[[142 138 128 147 126 115 122 119 144 129]
 [114 142 110 141 122 128 116 106 125 141]
 [125 115 125 121 126 138 140 116 126 134]
 [127 115 145 128 117 112 116 122 137 120]
 [138 109 142 114 127 128 121 144 132 139]
 [109 122 132 125 133 114 136 147 131 142]] ⇒ 109

[[132 141 134 135 151 137 130 136 128 128 133 126 133 139]
 [133 141 134 135 152 138 130 136 128 128 133 126 133 139]
 [132 141 134 135 151 137 130 136 128 128 132 126 132 139]
 [132 141 134 135 151 137 130 136 128 128 132 126 133 139]
 [115 135 109 111 106 125 121 108 153 115 109 131 110 120]
 [133 141 134 135 152 137 130 136 128 128 133 126 133 139]
 [126 151 125 128 150 140 126 128 142 120 123 127 124 139]] ⇒ 126

[[122 119 125 122 125 126 119 131 134 131 129 120 127]
 [140 120 123 122 140 125 133 131 120 124 125 132 131]
 [141 137 129 123 122 136 117 131 126 132 132 114 115]
 [118 128 130 131 122 122 137 131 119 122 122 133 127]
 [121 111 105 119 149 135 125 139 142 136 124 151 133]
 [127 127 122 122 132 125 134 131 127 137 126 116 127]
 [123 118 124 117 127 124 139 136 127 121 129 140 139]
 [135 128 130 140 117 128 134 131 116 131 135 126 146]
 [125 130 131 131 127 131 125 140 125 124 141 117 127]
 [131 128 125 111 138 126 124 141 147 136 129 134 126]
 [125 132 140 127 127 126 135 127 119 131 129 118 126]] ⇒ 125

[[130 124 131 129 137 128 128 128 129 128 127 127 129 134]
 [131 126 130 133 133 127 132 117 117 131 135 132 126 117]
 [123 132 125 124 129 135 129 152 151 119 115 129 138 148]
 [120 144 140 110 114 138 139 143 144 120 121 142 138 129]
 [130 120 129 119 126 118 115 126 125 132 127 113 121 133]
 [133 116 134 125 151 125 123 129 130 127 124 119 129 113]
 [133 119 132 130 139 123 126 115 115 134 134 125 122 122]
 [130 121 132 130 153 133 133 133 136 122 123 131 135 140]
 [123 136 122 121 108 125 122 138 135 128 124 122 127 130]
 [123 141 122 132 113 135 135 133 133 126 128 139 132 120]
 [126 130 125 123 111 120 119 127 125 132 130 120 122 125]] ⇒ 126

[[127 131 128 129 129 125 129 126 127 128]
 [129 124 129 126 126 131 127 131 128 127]
 [124 123 127 133 137 101 120 104 134 125]
 [129 138 128 126 121 151 136 148 122 131]
 [122 139 125 135 139 110 130 114 126 131]
 [134 107 132 123 122 128 118 126 136 121]] ⇒ 134

[[143  99 121 128 131 123 140 124 126 111 140 119]
 [117 115 125 130 112 120 131 116 125 116 122 121]
 [136 115 128 122 114 114 133 108 125 122 136 123]
 [122  99 129 130 130 123 143 129 137 111 124 137]
 [143 100 115 120 129 116 140 116 130 126 133 125]
 [137 104 120 129 117 135 128 133 137 147 117 137]
 [126 110 119 120 130 132 131 133 134 147 140 127]
 [141 111 112 126 131 135 143 108 124 122 130 117]] ⇒ 141
---
[111 133 115 101 138 125] ans = 111, 125

[[125 132 133 127 115 110]
 [135 101 126 138 122 116]] ans = 125, 116

[138 151 140 138 133] ans = 138, 133

[108 156  99 142 112] ans = 108, 112

[[155 147 139 132 152]
 [111 114 104 113 121]
 [114 106 107 107 110]] ans = 155, 110

[131 100 144 132 146] ans = 131, 146
---
[[125 155 123 125 131 140]
 [103 143 118 109 120 115]] -> 103

[[126 134 127 125 133 134 139]
 [140 109 126 123 132 131 121]
 [133 106 132 124 137 132 127]] -> 140

[[115 101 120 123 135]
 [110 131 134 108 127]
 [140 153 134 138 114]] -> 110

[[118 154 124 142 155 121]
 [129 103 132 113 157 121]
 [153 124 138 137 122 155]] -> 129

[[125 132 136 104 134 138]
 [123 135 132 116 127 112]
 [124 128 120 139 127 118]] -> 123

[[141 125 121 108 114 128]
 [113 128 143 137 120 114]
 [125 137 135 152 139 126]] -> 113
---
Q:
[[131 134 147 136 147 122]
 [121 112 129 131 132 114]
 [131 115 129 151 131 127]]
A: 131

Q:
[[125 116 143 120 144 137 140]
 [127 106 112 123 114 140 133]
 [127 128 118 127 123 115 121]]
A: 127

Q:
[[132 140 143 121 156]
 [123 132 140 128 139]
 [126 116 117 120 143]]
A: 126

Q:
[[118 141 136 110 136]
 [118 122 152 116 123]
 [144 137 130 101 147]]
A: 144

Q:
[[130 124 122 135 129 123]
 [150 138 125 144 130 118]
 [120 119 135 126 118 130]]
A: 120

Q:
[[114 127 106 130 115]
 [126 107 142 110 136]
 [156 136 142 130 111]]
A: 156

Q:
[[111 115 125 141 122 136]
 [125 137 142 132 103 121]
 [123 125 146 147 122 123]]
A: 123

Q:
[[147 142 145 143 136]
 [143 126 146 128 114]
 [138 134 130 123 156]]
A: 138

Q:
[[126 120 138 140 119 115 126]
 [121 136 132 131 106 121 133]
 [106  99 129 137 124 112 142]]
A: 106
---
((137, 150, 134, 152, 137, 144, 154), (124, 126, 130, 116, 120, 136, 125)) yields 126
((110, 101, 121, 145, 119, 123), (135, 129, 130, 135, 126, 111), (120, 143, 132, 117, 132, 142)) yields 143
(134, 131, 128, 154, 128) yields 131
(143, 145, 151, 152, 139, 133) yields 145
(133, 124, 104, 110) yields 124
((152, 113, 121, 128, 121), (151, 109, 130, 117, 117)) yields 109
(149, 126, 120, 151, 128) yields 126
---
[[145 150 148 117 141]
 [145 127 114 108 107]
 [144 126 122 139 107]] yields 145

[[146 117 137 138 117 148 154]
 [134 117 132 140 134 141 114]] yields 134

[[132 137 134 128 133 132 141]
 [124 136 156 137 149 106 123]
 [136 135 138 132 124 139 133]] yields 124

[[140 133 127 124 133]
 [139 138 121 131 128]
 [106 137 135 113 133]] yields 139

[[151 123 152 113]
 [132 113 141 154]] yields 132

[[140 129 119 129 127]
 [104 126 105 129 143]] yields 104

[[132 153 118 113 144 149 138]
 [111 131 109 112 126 112 137]] yields 111

[[123 134 126 137 123]
 [129 138 115 128 113]
 [146 123 143 121 155]] yields 129

[[139 128 133 117 107]
 [142 133 138 120 105]] yields 142
---
[[125 118 107 102 152]
 [132 111 108 101 152]] gives 108

[125 121 128  98] gives 121

[113 143 104 122 119 116 148] gives 119

[[128 132 130 125]
 [129 120 129 126]
 [130 155 137 128]] gives 155

[[149 142 119 107]
 [149 146 131 121]] gives 146

[116 113 105 133 139 150 150] gives 139
---
Input:
144  124  150  135  157  152  117
105  133  115  132  129  127  120
114  113  121  151  106  130  143
Output: 157

Input:
123  141  132  135  134  133
126  128  130  128  133  129
140  132  103  100  120  126
Output: 135

Input:
117  125  135  132
119  123  133  126
105  117  141  126
Output: 125

Input:
101  127  136  126
142  149  113  133
131  128  114  133
Output: 127

Input:
100  124  144  134
127  133  131  145
138  125  102  142
Output: 124

Input:
110  135  138  126  121  116  118
129  137  131  127  137  133  132
131  120  135  152  136  130  122
Output: 121
---
[113, 106, 107, 155] gives 113, 155
[132, 137, 115, 153, 120] gives 132, 120
[141, 110, 134, 153, 136, 131, 124] gives 141, 124
[[117, 152, 153, 134, 130, 133, 124], [109, 124, 110, 134, 130, 109, 123], [117, 130, 137, 111, 132, 125, 101]] gives 117, 101
[[133, 151, 104, 152], [123, 113, 147, 99]] gives 133, 99
[109, 136, 113, 103, 116, 116, 106] gives 109, 106
[142, 154, 116, 140, 114] gives 142, 114
[[154, 151, 128, 128], [129, 144, 153, 145]] gives 154, 145
[129, 124, 108, 153, 121, 121, 155] gives 129, 155
[128, 153, 135, 110, 138, 139] gives 128, 139
---
[[121 117 120 128 122 132]
 [132 132 138 128 133 128]
 [102 120 111 125 119 125]] => 128

[[123 103 116 138 107]
 [139 110 117 136 150]
 [126 126 119 146 148]] => 116

[[134 104 133 102 140]
 [148 123 124 102 131]
 [142 112 128 100 137]] => 133

[[143 147 117 119 136 122 127]
 [132 115 133 107 148 125 139]
 [117 131 117 136 149 118 114]] => 136

[[113 140 119 145]
 [143 147 119 118]
 [134 113 131 150]] => 140

[[122 128 134 125]
 [108 132 121 141]
 [147 101 107 137]] => 128

[[144 128 125 123 124 140]
 [142 131 127 122 133 147]
 [152 124 130 125 127 147]] => 123

[[136 130 153 150 129 113]
 [135 151 111 103 121 151]
 [130 129 129 125 143 132]] => 150

[[157 115 123 115 145 119]
 [118 146 126 125 128 122]
 [134 110 129 131 131 135]] => 115
---
(156, 107, 117, 110, 140, 151) out 117
(144, 155, 124, 123, 114) out 155
(149, 108, 131, 112, 110) out 108
((127, 127, 128, 130), (128, 128, 127, 126), (113, 134, 150, 128)) out 113
((126, 124, 125, 122, 128, 124), (124, 133, 156, 135, 127, 130)) out 156
((131, 108, 105, 121, 136), (143, 116, 105, 129, 113)) out 116
